Here is a tiny trained network, its code and every weight. The questions are about switching its units off for an input and a target symbol, where a switched-off unit gives its printed mean instead of its output.

import numpy as np


def w(rows, s, z=0):
    codes = np.array(rows[::2]) - 128.0
    scale = np.full(codes.shape[1], s)
    scale[-1] = z or s
    return codes * scale


def f(y):
    return y / 2 * (1 + np.tanh(0.7978845608 * (y + 0.044715 * y**3)))


def softmax(a):
    e = np.exp(a - a.max(-1, keepdims=True))
    return e / e.sum(-1, keepdims=True)


def log_softmax(a):
    a = a - a.max(-1, keepdims=True)
    return a - np.log(np.exp(a).sum(-1, keepdims=True))


def net(x, mask):
    ids = ['βζηλπτφψ'.index(c) for c in x.split()]
    T = len(ids)
    res = E[ids] + P[:T]
    r = res
    for j in range(3):
        rows = slice(4 * j, 4 * j + 4)
        q, k, v = (r @ M[0][rows].T for M in (Q, K, V))
        z = softmax(np.where(np.tri(T) > 0, q @ k.T / 4**0.5, -1e9)) @ v
        o = O[0][rows]
        res = res + np.where(mask[j], z, o[:, -1]) @ o[:, :-1]
    y = f(res @ A[0][:, :-1].T + A[0][:, -1])
    res = res + np.where(mask[3:11], y, B[0][:, -1]) @ B[0][:, :-1]
    return log_softmax(res[-1] @ U[:, :-1].T + U[:, -1])


Q, K, V, O, A, B = {}, {}, {}, {}, {}, {}
E = w([
[177,139,186,155],'β',
[101,109,159,122],'ζ',
[158,126,63,156],'η',
[110,86,156,168],'λ',
[140,134,115,251],'π',
[132,219,140,132],'τ',
[50,140,92,191],'φ',
[219,207,162,201],'ψ',
],0.016)
P = w([
[71,27,168,91],'0',
[1,207,107,98],'1',
[8,211,107,96],'2',
[13,214,113,104],'3',
[11,207,105,106],'4',
[14,219,110,98],'5',
[4,213,97,98],'6',
],0.004)
Q[0] = w([
[157,136,115,128],'h1',
[116,78,110,109],'h1',
[96,57,120,124],'h1',
[246,122,81,197],'h1',
[196,48,238,154],'h2',
[109,56,119,167],'h2',
[126,174,175,65],'h2',
[163,227,3,171],'h2',
[112,156,137,181],'h3',
[102,128,124,142],'h3',
[109,191,119,155],'h3',
[181,48,148,89],'h3',
],0.044)
K[0] = w([
[113,131,131,148],'h1',
[129,103,86,145],'h1',
[146,79,79,144],'h1',
[78,124,182,228],'h1',
[134,127,248,188],'h2',
[91,113,132,184],'h2',
[133,144,159,54],'h2',
[204,127,2,138],'h2',
[146,106,110,142],'h3',
[133,93,119,149],'h3',
[175,90,121,116],'h3',
[69,204,141,126],'h3',
],0.049)
V[0] = w([
[118,118,120,143],'h1',
[163,98,57,136],'h1',
[140,114,68,115],'h1',
[94,123,160,171],'h1',
[205,129,142,119],'h2',
[67,152,111,102],'h2',
[120,80,95,254],'h2',
[87,41,200,147],'h2',
[173,122,15,67],'h3',
[184,138,146,117],'h3',
[61,196,148,176],'h3',
[152,114,151,111],'h3',
],0.013)
O[0] = w([
[134,141,136,115,125],'h1',
[174,192,151,143,61],'h1',
[174,165,158,153,80],'h1',
[104,136,119,64,170],'h1',
[183,188,159,95,61],'h2',
[58,88,132,133,176],'h2',
[190,113,67,248,212],'h2',
[188,60,8,50,74],'h2',
[32,164,54,66,3],'h3',
[166,157,121,76,117],'h3',
[90,124,219,174,192],'h3',
[179,131,101,126,116],'h3',
],0.012,0.007)
A[0] = w([
[164,164,176,160,203],'n1',
[143,43,172,36,41],'n2',
[68,180,147,82,149],'n3',
[41,82,104,98,3],'n4',
[178,250,137,123,24],'n5',
[150,205,28,80,56],'n6',
[93,56,99,82,192],'n7',
[174,24,182,90,98],'n8',
],0.014,0.0072)
B[0] = w([
[179,161,69,54,250],'n1',
[92,7,153,75,152],'n2',
[152,42,194,203,193],'n3',
[158,120,61,37,174],'n4',
[45,23,117,113,170],'n5',
[67,194,164,42,141],'n6',
[64,183,139,189,189],'n7',
[147,254,146,132,176],'n8',
],0.018,0.017)
U = w([
[162,138,123,53,92],'β',
[13,97,135,35,80],'ζ',
[109,74,80,99,120],'η',
[93,150,108,166,83],'λ',
[190,79,28,139,102],'π',
[131,21,162,118,252],'τ',
[52,2,26,174,152],'φ',
[126,27,56,32,115],'ψ',
],0.0031,0.0027)

Each question gives the input, a string of symbols that net reads in full, and the target symbol t.
The units are the heads (4 rows each of Q, K, V and O) and the neurons (one row each of A and B). Each row of codes is followed by its name. A weight is (code - 128) times the scale printed after its matrix; where a second scale follows, it is the last column's (O, A, B and U).
mask holds one flag per unit, heads first, then neurons. A switched-off unit (its flag False) gives its mean, the last column of its rows in O or B, instead of its output. The means were averaged over made-up inputs and are rounded, as every weight is.
A unit's drop is (log p(t) with every unit on - log p(t) with that unit switched off) / (log p(t) with every unit on - log p(t) with every unit switched off).
The circuit of an input: a set's keep is (log p(t) with only the set's units on - log p(t) with every unit switched off) / (log p(t) with every unit on - log p(t) with every unit switched off). Starting from all 11 units, units are removed one at a time, each time the one whose removal leaves the highest keep (on an exact tie, the one counted first), for as long as the keep stays at least 0.8.
circuit, biggest first: the units of the circuit, biggest drop first
unit that matters most: the unit with the biggest drop
which heads matter: for each layer, one digit per head in row order, 1 if its drop is at least 0.15 and else 0, layers parted by /
drop when u is switched off: that unit's drop, to one decimal
input τ ψ λ λ, target λ: unit that matters most -> n8
input ζ ζ τ β, target β: which heads matter -> 010
input τ λ π η ψ, target φ: circuit, biggest first -> n8; h2; n5
input η λ ζ φ φ ψ, target ζ: circuit, biggest first -> h3; n6
input τ τ τ τ τ π, target π: circuit, biggest first -> h2; n1; n5
input η τ β ψ φ φ, target ζ: circuit, biggest first -> h3; n6
input η φ π, target ζ: circuit, biggest first -> h3; n6; h1
input φ τ λ τ β, target β: circuit, biggest first -> n8; h2; h3; n1
input β φ π ψ ψ, target ψ: circuit, biggest first -> n5; n1; h2
input λ π η ψ λ λ, target π: which heads matter -> 110
input η τ τ τ β, target ζ: circuit, biggest first -> h3; n6; h2
input η ψ φ, target ζ: which heads matter -> 011
input τ φ τ λ τ ζ, target ζ: which heads matter -> 010
input π π η φ φ φ π, target β: unit that matters most -> n1
input η ζ ζ λ, target ζ: which heads matter -> 011
input λ ζ τ, target τ: drop when n3 is switched off -> 0.7
input τ τ ζ π ζ, target ζ: drop when n8 is switched off -> 0.2
input ζ ψ ζ τ, target τ: drop when h2 is switched off -> 1.1
input τ ψ β π λ φ ψ, target ψ: drop when h2 is switched off -> 0.8
